Below is a small trained network, with its code and all its weights. Each question gives an input and a target symbol and asks what happens when units are switched off, that is, made to give their printed mean instead of their output.

import numpy as np


def w(rows, s, z=0):
    codes = np.array(rows[::2]) - 128.0
    scale = np.full(codes.shape[1], s)
    scale[-1] = z or s
    return codes * scale


def f(y):
    return np.maximum(y, 0)


def softmax(a):
    e = np.exp(a - a.max(-1, keepdims=True))
    return e / e.sum(-1, keepdims=True)


def log_softmax(a):
    a = a - a.max(-1, keepdims=True)
    return a - np.log(np.exp(a).sum(-1, keepdims=True))


def net(x, mask):
    ids = ['βδζλμξπτφψ'.index(c) for c in x.split()]
    T = len(ids)
    res = E[ids] + P[:T]
    q, k, v = (res @ M[0].T for M in (Q, K, V))
    z = softmax(np.where(np.tri(T) > 0, q @ k.T / 4**0.5, -1e9)) @ v
    res = res + np.where(mask[0], z, O[0][:, -1]) @ O[0][:, :-1]
    y = f(res @ A[0][:, :-1].T + A[0][:, -1])
    res = res + np.where(mask[1:17], y, B[0][:, -1]) @ B[0][:, :-1]
    return log_softmax(res[-1] @ U[:, :-1].T + U[:, -1])


Q, K, V, O, A, B = {}, {}, {}, {}, {}, {}
E = w([
[125,100,2,213],'β',
[177,95,188,193],'δ',
[28,96,97,50],'ζ',
[252,159,97,152],'λ',
[63,117,12,71],'μ',
[170,171,30,93],'ξ',
[77,74,224,150],'π',
[18,56,96,250],'τ',
[248,169,183,63],'φ',
[92,127,200,42],'ψ',
],0.0084)
P = w([
[164,204,153,125],'0',
[205,35,132,61],'1',
[143,201,142,146],'2',
[180,27,121,83],'3',
[127,202,138,159],'4',
[157,20,112,102],'5',
[122,204,137,173],'6',
[135,11,103,120],'7',
[110,200,128,192],'8',
[115,2,93,143],'9',
[89,205,121,224],'10',
],0.0059)
Q[0] = w([
[127,168,119,23],'h1',
[137,127,8,69],'h1',
[253,168,47,223],'h1',
[75,163,27,130],'h1',
],0.026)
K[0] = w([
[127,170,133,44],'h1',
[135,140,26,69],'h1',
[251,145,65,193],'h1',
[92,151,33,139],'h1',
],0.028)
V[0] = w([
[193,194,182,85],'h1',
[196,183,194,88],'h1',
[143,172,158,126],'h1',
[249,254,231,41],'h1',
],0.004)
O[0] = w([
[59,123,98,216,62],'h1',
[82,120,91,226,62],'h1',
[101,140,127,197,85],'h1',
[32,129,82,254,2],'h1',
],0.0044,0.0012)
A[0] = w([
[137,162,140,182,113],'n1',
[65,156,97,108,134],'n2',
[121,212,63,120,3],'n3',
[208,150,181,79,59],'n4',
[126,126,135,212,71],'n5',
[88,75,89,164,202],'n6',
[122,155,78,164,169],'n7',
[147,119,168,102,122],'n8',
[151,179,154,89,138],'n9',
[118,176,132,106,140],'n10',
[40,152,205,136,28],'n11',
[163,141,141,88,215],'n12',
[51,122,110,204,205],'n13',
[203,141,172,69,30],'n14',
[117,130,127,139,243],'n15',
[137,249,153,133,69],'n16',
],0.019,0.0049)
B[0] = w([
[198,147,171,106,197],'n1',
[85,169,102,98,206],'n2',
[163,54,16,121,182],'n3',
[129,27,85,144,152],'n4',
[176,180,119,54,197],'n5',
[77,183,147,78,236],'n6',
[170,90,160,138,214],'n7',
[176,119,129,139,170],'n8',
[86,87,114,136,161],'n9',
[74,118,117,130,171],'n10',
[209,191,29,74,170],'n11',
[159,119,189,131,253],'n12',
[78,58,117,188,232],'n13',
[189,48,119,201,159],'n14',
[95,121,188,111,246],'n15',
[107,231,106,254,190],'n16',
],0.043,0.0043)
U = w([
[180,3,160,138,161],'β',
[151,199,207,68,236],'δ',
[51,216,161,40,87],'ζ',
[216,140,97,147,3],'λ',
[94,71,50,78,138],'μ',
[117,79,82,195,105],'ξ',
[209,159,65,58,12],'π',
[1,97,177,202,103],'τ',
[94,146,160,217,63],'φ',
[99,183,82,149,204],'ψ',
],0.007,0.0044)

Each question gives the input, a string of symbols that net reads in full, and the target symbol t.
The units are the heads (4 rows each of Q, K, V and O) and the neurons (one row each of A and B). Each row of codes is followed by its name. A weight is (code - 128) times the scale printed after its matrix; where a second scale follows, it is the last column's (O, A, B and U).
mask holds one flag per unit, heads first, then neurons. A switched-off unit (its flag False) gives its mean, the last column of its rows in O or B, instead of its output. The means were averaged over made-up inputs and are rounded, as every weight is.
A unit's drop is (log p(t) with every unit on - log p(t) with that unit switched off) / (log p(t) with every unit on - log p(t) with every unit switched off).
The circuit of an input: a set's keep is (log p(t) with only the set's units on - log p(t) with every unit switched off) / (log p(t) with every unit on - log p(t) with every unit switched off). Starting from the 12 units with the biggest drops (on a tie, the unit counted first), units are removed one at a time, each time the one whose removal leaves the highest keep (on an exact tie, the one counted first), for as long as the keep stays at least 0.8.
circuit, biggest first: the units of the circuit, biggest drop first
unit that matters most: the unit with the biggest drop
k most important neurons: the k neurons with the biggest drops, biggest first
drop when u is switched off: that unit's drop, to one decimal
input μ ψ δ ζ τ δ λ ζ, target δ: circuit, biggest first	(h1; n13)
input μ ζ ζ μ π τ τ δ ψ μ ψ, target ψ: unit that matters most	n11
input β ξ ψ δ μ φ μ β, target δ: circuit, biggest first	(h1; n13; n3)
input ψ μ ζ λ φ ζ, target δ: 2 most important neurons	(n13; n12)
input τ β β ζ ζ τ τ, target τ: 3 most important neurons	(n5; n13; n11)
input ψ β δ δ δ ξ δ τ ζ β, target δ: 3 most important neurons	(n13; n6; n3)
input β λ μ μ φ φ ζ μ μ φ, target ζ: circuit, biggest first	(h1; n6; n14)
input φ μ β δ ζ β δ ψ δ δ, target ζ: circuit, biggest first	(n6; n7)
input λ φ δ τ φ μ λ λ μ φ, target ζ: circuit, biggest first	(h1; n6)
input μ ξ π δ π μ μ φ δ ζ, target β: 3 most important neurons	(n14; n16; n5)
input π β ζ ζ μ λ π δ δ μ, target δ: 2 most important neurons	(n12; n13)
input β β ψ φ ξ ψ π π, target δ: 3 most important neurons	(n13; n8; n3)
input τ ξ ψ φ φ ψ δ ζ φ ψ, target ζ: 2 most important neurons	(n7; n1)
input δ μ ξ μ δ ζ τ, target τ: circuit, biggest first	(n13)
input ψ ζ τ μ, target β: 3 most important neurons	(n14; n12; n16)
input π δ φ, target φ: 2 most important neurons	(n16; n13)
input ζ μ ψ δ π μ λ τ, target β: 2 most important neurons	(n14; n16)
input δ ψ π λ, target β: 2 most important neurons	(n4; n16)
input δ τ π β ζ μ λ μ, target δ: 4 most important neurons	(n13; n3; n12; n6)
input μ λ τ μ λ ψ ψ τ ξ μ, target ζ: circuit, biggest first	(n6)
input ξ λ μ τ δ μ δ ξ, target δ: drop when n16 is switched off	0.1
input ζ φ φ δ μ ζ μ δ β ψ, target β: drop when h1 is switched off	0.5
input τ ψ ψ δ δ ψ, target ζ: drop when n8 is switched off	-0.2
